Here is a tiny trained network, its code and every weight. The questions are about switching its units off for an input and a class, where a switched-off unit gives its printed mean instead of its output.

import numpy as np


def w(rows, s, z=0):
    codes = np.array(rows[::2]) - 128.0
    scale = np.full(codes.shape[1], s)
    scale[-1] = z or s
    return codes * scale


def f(y):
    return np.maximum(y, 0)


def log_softmax(a):
    a = a - a.max(-1, keepdims=True)
    return a - np.log(np.exp(a).sum(-1, keepdims=True))


def net(x, mask):
    res = np.array(x, float).reshape(1, 5) / 4 @ E
    y = f(res @ A[0][:, :-1].T + A[0][:, -1])
    res = res + np.where(mask, y, B[0][:, -1]) @ B[0][:, :-1]
    return log_softmax(res[-1] @ U[:, :-1].T + U[:, -1])


A, B = {}, {}
E = w([
[28,107,137,169,171,202],'x0',
[191,156,103,107,77,208],'x1',
[187,52,199,2,174,122],'x2',
[146,154,202,151,20,119],'x3',
[174,28,129,219,165,144],'x4',
],0.0075)
A[0] = w([
[86,102,90,215,158,241,178],'N1',
[99,204,81,4,155,96,127],'N2',
[119,54,121,111,227,196,193],'N3',
[69,133,99,251,156,148,246],'N4',
[105,167,89,50,186,107,178],'N5',
[140,173,91,183,94,107,118],'N6',
[60,37,187,131,218,63,162],'N7',
[236,129,39,163,189,56,144],'N8',
[149,170,152,92,54,153,180],'N9',
[139,127,126,155,106,61,123],'N10',
[44,187,133,209,72,121,100],'N11',
[67,100,177,12,169,133,251],'N12',
[90,154,108,94,152,101,156],'N13',
[93,91,129,146,185,12,197],'N14',
[88,112,144,169,92,121,103],'N15',
[249,132,126,88,21,155,196],'N16',
[115,158,115,99,121,52,188],'N17',
[165,115,108,157,129,190,133],'N18',
],0.011,0.0028)
B[0] = w([
[114,119,123,136,222,32,217],'N1',
[154,210,45,65,133,161,216],'N2',
[117,61,129,79,219,142,218],'N3',
[45,124,93,195,128,38,220],'N4',
[150,154,55,115,115,146,193],'N5',
[130,76,124,152,68,97,173],'N6',
[56,78,196,163,110,238,218],'N7',
[250,25,87,161,92,130,193],'N8',
[118,177,198,92,145,104,200],'N9',
[159,175,157,172,136,151,151],'N10',
[63,131,105,144,8,78,199],'N11',
[57,98,87,34,74,191,220],'N12',
[145,131,78,125,99,134,162],'N13',
[146,173,158,201,151,232,188],'N14',
[88,137,125,141,97,112,155],'N15',
[178,131,224,70,115,45,248],'N16',
[156,212,116,161,157,156,170],'N17',
[149,127,153,110,175,103,163],'N18',
],0.022,0.012)
U = w([
[59,71,102,159,248,68,87],'0',
[37,70,168,100,135,198,138],'1',
[119,201,68,42,105,135,152],'2',
[116,150,202,233,116,181,173],'3',
[106,130,59,221,130,129,1],'4',
[206,59,165,146,84,96,128],'5',
[145,177,255,47,71,57,124],'6',
[33,143,119,236,54,19,163],'7',
],0.007,0.002)

Each question gives the input, the list of numbers given to net, and the class t.
The units are the neurons (one row each of A and B). Each row of codes is followed by its name. A weight is (code - 128) times the scale printed after its matrix; where a second scale follows, it is the last column's (A, B and U).
mask holds one flag per neuron, in row order. A switched-off neuron (its flag False) gives its mean, the last column of its row in B, instead of its output. The means were averaged over made-up inputs and are rounded, as every weight is.
A unit's drop is (log p(t) with every unit on - log p(t) with that unit switched off) / (log p(t) with every unit on - log p(t) with every unit switched off).
The circuit of an input: a set's keep is (log p(t) with only the set's units on - log p(t) with every unit switched off) / (log p(t) with every unit on - log p(t) with every unit switched off). Starting from the 12 units with the biggest drops (on a tie, the unit counted first), units are removed one at a time, each time the one whose removal leaves the highest keep (on an exact tie, the one counted first), for as long as the keep stays at least 0.8.
units of the circuit, in order: the units of the circuit, biggest drop first
most important unit: the unit with the biggest drop
k most important neurons: the k neurons with the biggest drops, biggest first
drop of u: that unit's drop, to one decimal
input [5,2,-5,-2,0], class 7: most important unit	N11
input [1,-5,2,-2,7], class 1: 3 most important neurons	N7; N3; N14
input [-2,0,4,-2,8], class 1: 3 most important neurons	N7; N3; N16
input [-6,-4,5,2,-3], class 2: 2 most important neurons	N2; N12
input [5,1,-2,-2,-3], class 7: 3 most important neurons	N11; N4; N3
input [1,7,-3,1,5], class 0: 2 most important neurons	N1; N18
input [-8,-5,4,-5,1], class 1: 2 most important neurons	N7; N12
input [-8,-5,0,-7,4], class 3: 2 most important neurons	N14; N7
input [2,6,7,-3,8], class 0: 2 most important neurons	N3; N1
input [-5,2,4,1,5], class 5: 3 most important neurons	N8; N9; N2
input [-2,-1,2,3,8], class 5: 2 most important neurons	N8; N12
input [0,2,6,2,8], class 1: 4 most important neurons	N7; N3; N1; N4
input [-2,-8,4,4,-1], class 1: 2 most important neurons	N12; N7
input [-8,-8,6,1,1], class 3: units of the circuit, in order	N14
input [5,-8,-8,-8,4], class 7: 2 most important neurons	N4; N11
input [-6,1,-6,-5,8], class 5: 2 most important neurons	N8; N6
input [0,-4,1,8,6], class 3: drop of N1	0.2
input [-2,-7,1,-2,3], class 3: drop of N14	0.6
input [3,-5,5,4,8], class 1: drop of N7	0.2
input [-7,8,-7,-6,0], class 5: drop of N8	0.9
input [-5,-3,8,-2,-3], class 2: most important unit	N2
